Below is a small trained network, with its code and all its weights. Each question gives an input and a target symbol and asks what happens when units are switched off, that is, made to give their printed mean instead of their output.

import numpy as np


def w(rows, s, z=0):
    codes = np.array(rows[::2]) - 128.0
    scale = np.full(codes.shape[1], s)
    scale[-1] = z or s
    return codes * scale


def norm(h):
    return h / np.sqrt((h * h).mean(-1, keepdims=True) + 1e-5)


def f(y):
    return np.maximum(y, 0)


def softmax(a):
    e = np.exp(a - a.max(-1, keepdims=True))
    return e / e.sum(-1, keepdims=True)


def log_softmax(a):
    a = a - a.max(-1, keepdims=True)
    return a - np.log(np.exp(a).sum(-1, keepdims=True))


def net(x, mask):
    ids = ['ΛΠΣΦαμξ'.index(c) for c in x.split()]
    T = len(ids)
    res = E[ids] + P[:T]
    q, k, v = (norm(res) @ M[0].T for M in (Q, K, V))
    z = softmax(np.where(np.tri(T) > 0, q @ k.T / 2**0.5, -1e9)) @ v
    res = res + np.where(mask[0], z, O[0][:, -1]) @ O[0][:, :-1]
    y = f(norm(res) @ A[0][:, :-1].T + A[0][:, -1])
    res = res + np.where(mask[1:17], y, B[0][:, -1]) @ B[0][:, :-1]
    return log_softmax(norm(res)[-1] @ U[:, :-1].T + U[:, -1])


Q, K, V, O, A, B = {}, {}, {}, {}, {}, {}
E = w([
[85,224,169,171,56],'Λ',
[73,99,185,22,139],'Π',
[27,69,92,107,46],'Σ',
[178,60,71,84,136],'Φ',
[44,212,184,165,249],'α',
[171,156,158,62,101],'μ',
[198,36,142,68,102],'ξ',
],0.018)
P = w([
[177,115,198,109,168],'0',
[144,164,105,48,219],'1',
[176,127,234,175,171],'2',
[115,154,68,153,164],'3',
[195,145,245,192,174],'4',
[113,137,63,208,157],'5',
],0.011)
Q[0] = w([
[166,74,3,99,205],'head 0',
[64,133,148,153,19],'head 0',
],0.012)
K[0] = w([
[195,5,63,24,78],'head 0',
[98,200,119,239,118],'head 0',
],0.012)
V[0] = w([
[175,130,150,2,24],'head 0',
[97,65,112,114,85],'head 0',
],0.0069)
O[0] = w([
[86,82,149,244,112,255],'head 0',
[209,88,129,221,230,195],'head 0',
],0.011,0.0035)
A[0] = w([
[147,81,50,168,92,97],'neuron 0',
[90,182,160,68,91,70],'neuron 1',
[138,138,214,135,50,2],'neuron 2',
[90,107,71,145,103,91],'neuron 3',
[140,179,163,57,176,14],'neuron 4',
[109,200,36,50,85,53],'neuron 5',
[66,98,3,119,138,121],'neuron 6',
[150,97,63,129,85,151],'neuron 7',
[60,120,50,200,59,132],'neuron 8',
[150,140,147,117,130,117],'neuron 9',
[17,134,66,105,172,127],'neuron 10',
[192,143,100,142,172,169],'neuron 11',
[137,113,140,80,123,168],'neuron 12',
[132,172,79,165,64,169],'neuron 13',
[163,176,140,161,112,52],'neuron 14',
[56,223,47,146,176,20],'neuron 15',
],0.016,0.0065)
B[0] = w([
[156,178,128,101,150,208],'neuron 0',
[183,133,155,163,81,167],'neuron 1',
[103,88,46,94,140,167],'neuron 2',
[124,179,125,152,132,184],'neuron 3',
[154,156,105,164,71,140],'neuron 4',
[94,175,218,127,251,155],'neuron 5',
[59,152,97,170,125,223],'neuron 6',
[125,182,112,105,151,181],'neuron 7',
[181,195,115,138,143,249],'neuron 8',
[112,150,130,111,112,137],'neuron 9',
[211,53,160,146,118,211],'neuron 10',
[111,155,120,96,62,162],'neuron 11',
[112,145,104,154,127,152],'neuron 12',
[179,229,77,146,48,168],'neuron 13',
[127,79,86,177,118,140],'neuron 14',
[37,86,169,23,178,155],'neuron 15',
],0.014,0.012)
U = w([
[132,190,234,84,137,65],'Λ',
[167,48,174,171,141,235],'Π',
[134,137,106,226,231,165],'Σ',
[54,118,21,86,193,220],'Φ',
[68,106,158,94,222,221],'α',
[148,154,132,164,18,15],'μ',
[245,123,86,32,221,2],'ξ',
],0.011,0.0042)

Each question gives the input, a string of symbols that net reads in full, and the target symbol t.
The units are the heads (2 rows each of Q, K, V and O) and the neurons (one row each of A and B). Each row of codes is followed by its name. A weight is (code - 128) times the scale printed after its matrix; where a second scale follows, it is the last column's (O, A, B and U).
mask holds one flag per unit, heads first, then neurons. A switched-off unit (its flag False) gives its mean, the last column of its rows in O or B, instead of its output. The means were averaged over made-up inputs and are rounded, as every weight is.
A unit's drop is (log p(t) with every unit on - log p(t) with that unit switched off) / (log p(t) with every unit on - log p(t) with every unit switched off).
The circuit of an input: a set's keep is (log p(t) with only the set's units on - log p(t) with every unit switched off) / (log p(t) with every unit on - log p(t) with every unit switched off). Starting from the 12 units with the biggest drops (on a tie, the unit counted first), units are removed one at a time, each time the one whose removal leaves the highest keep (on an exact tie, the one counted first), for as long as the keep stays at least 0.8.
circuit, biggest first: the units of the circuit, biggest drop first
top k neurons: the k neurons with the biggest drops, biggest first
drop of u: that unit's drop, to one decimal
input Σ Σ Π, target α: top 2 neurons : [neuron 10; neuron 8]
input ξ Σ μ Φ Φ, target Π: top neuron : [neuron 8]
input Σ Σ ξ Σ α, target Λ: top 2 neurons : [neuron 15; neuron 4]
input α Σ ξ Λ Σ Φ, target Φ: top 4 neurons : [neuron 6; neuron 10; neuron 11; neuron 1]
input Σ Φ ξ, target Π: circuit, biggest first : [neuron 8; neuron 0]
input Σ Λ Σ μ Π, target μ: top 3 neurons : [neuron 1; neuron 4; neuron 10]
input ξ α Σ Λ Π, target μ: top 2 neurons : [neuron 4; neuron 1]
input μ ξ Φ, target Π: top 2 neurons : [neuron 6; neuron 8]
input Σ Σ Φ Φ Π, target α: top 4 neurons : [neuron 8; neuron 13; neuron 10; neuron 2]
input Σ Σ Σ Φ Σ μ, target μ: top 2 neurons : [neuron 11; neuron 8]
input Φ Φ Σ Φ Φ Π, target Π: drop of neuron 10 : 0.3
input Π Σ ξ, target Π: drop of neuron 8 : 0.3
input ξ Σ Σ Φ μ Π, target Π: drop of neuron 10 : 0.2
input Σ Σ Σ ξ Σ α, target α: drop of neuron 2 : 0.0
input Φ Φ Λ, target μ: top neuron : [neuron 1]
